Below are the code and all the weights of a small trained network. Each question names an input and a class and asks about switching units off, where a switched-off unit gives its printed mean instead of its output.

import numpy as np


def w(rows, s, z=0):
    codes = np.array(rows[::2]) - 128.0
    scale = np.full(codes.shape[1], s)
    scale[-1] = z or s
    return codes * scale


def f(y):
    return y / 2 * (1 + np.tanh(0.7978845608 * (y + 0.044715 * y**3)))


def log_softmax(a):
    a = a - a.max(-1, keepdims=True)
    return a - np.log(np.exp(a).sum(-1, keepdims=True))


def net(x, mask):
    res = np.array(x, float).reshape(1, 8) / 4 @ E
    y = f(res @ A[0][:, :-1].T + A[0][:, -1])
    res = res + np.where(mask, y, B[0][:, -1]) @ B[0][:, :-1]
    return log_softmax(res[-1] @ U[:, :-1].T + U[:, -1])


A, B = {}, {}
E = w([
[133,151,254],'x0',
[72,221,125],'x1',
[128,128,126],'x2',
[130,126,126],'x3',
[127,126,130],'x4',
[130,127,129],'x5',
[24,61,138],'x6',
[129,130,127],'x7',
],0.007)
A[0] = w([
[49,36,152,64],'neuron 1',
[110,138,194,184],'neuron 2',
[93,80,117,84],'neuron 3',
[68,229,109,249],'neuron 4',
[49,90,141,53],'neuron 5',
[247,175,121,91],'neuron 6',
[94,114,33,103],'neuron 7',
[197,60,120,121],'neuron 8',
[203,170,117,181],'neuron 9',
[134,191,114,202],'neuron 10',
[112,107,209,143],'neuron 11',
[104,141,11,167],'neuron 12',
[129,135,208,155],'neuron 13',
[126,114,57,160],'neuron 14',
[57,89,138,49],'neuron 15',
[112,119,52,146],'neuron 16',
[187,33,140,92],'neuron 17',
[101,223,113,244],'neuron 18',
[109,161,204,217],'neuron 19',
[113,101,91,80],'neuron 20',
[165,47,136,97],'neuron 21',
[202,59,139,101],'neuron 22',
[47,70,144,61],'neuron 23',
[111,122,248,165],'neuron 24',
[207,164,131,94],'neuron 25',
[58,64,158,113],'neuron 26',
[131,85,52,102],'neuron 27',
[98,103,2,94],'neuron 28',
[51,44,135,101],'neuron 29',
[114,152,167,172],'neuron 30',
[120,89,130,86],'neuron 31',
[149,116,110,171],'neuron 32',
[96,170,78,218],'neuron 33',
[217,43,127,135],'neuron 34',
[145,102,96,74],'neuron 35',
[118,107,182,122],'neuron 36',
[172,51,128,95],'neuron 37',
[179,38,146,90],'neuron 38',
[99,119,146,154],'neuron 39',
[75,164,208,194],'neuron 40',
[134,102,79,127],'neuron 41',
],0.008,0.002)
B[0] = w([
[90,198,85,199],'neuron 1',
[207,104,116,195],'neuron 2',
[135,169,126,142],'neuron 3',
[80,22,240,232],'neuron 4',
[89,219,86,164],'neuron 5',
[43,239,31,201],'neuron 6',
[254,149,142,182],'neuron 7',
[66,137,179,170],'neuron 8',
[24,164,66,184],'neuron 9',
[6,106,154,171],'neuron 10',
[221,156,68,195],'neuron 11',
[237,124,196,212],'neuron 12',
[238,123,104,198],'neuron 13',
[202,119,191,168],'neuron 14',
[113,206,87,156],'neuron 15',
[227,120,163,169],'neuron 16',
[67,119,195,176],'neuron 17',
[2,35,161,213],'neuron 18',
[184,79,124,226],'neuron 19',
[163,150,139,132],'neuron 20',
[90,109,170,159],'neuron 21',
[32,160,191,168],'neuron 22',
[107,206,53,178],'neuron 23',
[237,127,89,253],'neuron 24',
[61,228,7,164],'neuron 25',
[135,222,54,190],'neuron 26',
[184,171,184,170],'neuron 27',
[202,158,156,214],'neuron 28',
[114,243,74,197],'neuron 29',
[171,99,137,168],'neuron 30',
[93,194,151,128],'neuron 31',
[110,105,123,142],'neuron 32',
[171,76,250,176],'neuron 33',
[15,129,150,195],'neuron 34',
[139,163,149,127],'neuron 35',
[206,200,81,159],'neuron 36',
[83,123,170,158],'neuron 37',
[55,103,210,169],'neuron 38',
[159,131,112,149],'neuron 39',
[175,99,129,237],'neuron 40',
[184,130,186,147],'neuron 41',
],0.004,0.0039)
U = w([
[133,145,134,253],'0',
[97,252,49,24],'1',
[132,98,122,220],'2',
[221,127,149,22],'3',
[53,76,199,46],'4',
[123,99,104,133],'5',
],0.012,0.0037)

Each question gives the input, the list of numbers given to net, and the class t.
The units are the neurons (one row each of A and B). Each row of codes is followed by its name. A weight is (code - 128) times the scale printed after its matrix; where a second scale follows, it is the last column's (A, B and U).
mask holds one flag per neuron, in row order. A switched-off neuron (its flag False) gives its mean, the last column of its row in B, instead of its output. The means were averaged over made-up inputs and are rounded, as every weight is.
A unit's drop is (log p(t) with every unit on - log p(t) with that unit switched off) / (log p(t) with every unit on - log p(t) with every unit switched off).
The circuit of an input: a set's keep is (log p(t) with only the set's units on - log p(t) with every unit switched off) / (log p(t) with every unit on - log p(t) with every unit switched off). Starting from the 12 units with the biggest drops (on a tie, the unit counted first), units are removed one at a time, each time the one whose removal leaves the highest keep (on an exact tie, the one counted first), for as long as the keep stays at least 0.8.
units of the circuit, in order: the units of the circuit, biggest drop first
unit that matters most: the unit with the biggest drop
k most important neurons: the k neurons with the biggest drops, biggest first
drop when u is switched off: that unit's drop, to one decimal
input [-6,-7,5,-4,7,-1,7,0], class 1: most important neuron => (neuron 29)
input [-1,-3,-3,4,3,1,-8,8], class 1: units of the circuit, in order => (neuron 6; neuron 25)
input [2,8,8,4,3,7,2,-7], class 4: units of the circuit, in order => (neuron 4; neuron 18)
input [0,7,-8,6,7,6,1,-4], class 4: 2 most important neurons => (neuron 4; neuron 18)
input [-4,-7,2,-2,7,-2,-7,4], class 1: 2 most important neurons => (neuron 6; neuron 25)
input [2,8,3,-7,3,3,1,-4], class 4: units of the circuit, in order => (neuron 4; neuron 18)
input [2,-4,-5,-4,7,4,-6,-1], class 1: units of the circuit, in order => (neuron 6; neuron 25)
input [-8,6,-2,6,8,4,-6,0], class 3: units of the circuit, in order => (neuron 12; neuron 33)
input [8,5,4,-2,-2,-4,0,2], class 3: 2 most important neurons => (neuron 24; neuron 13)
input [-5,-3,8,1,6,-1,-8,2], class 1: 4 most important neurons => (neuron 6; neuron 25; neuron 9; neuron 4)
input [5,4,4,-1,8,-4,4,2], class 3: drop when neuron 27 is switched off => -0.1
input [2,-8,8,4,3,-2,-5,-3], class 4: drop when neuron 17 is switched off => 0.1
input [-5,6,1,-6,-1,-4,-1,0], class 4: drop when neuron 39 is switched off => 0.0
input [6,-7,2,2,8,-4,-4,-6], class 4: drop when neuron 13 is switched off => -0.1
input [-7,4,6,1,0,-1,-4,-5], class 3: unit that matters most => neuron 12
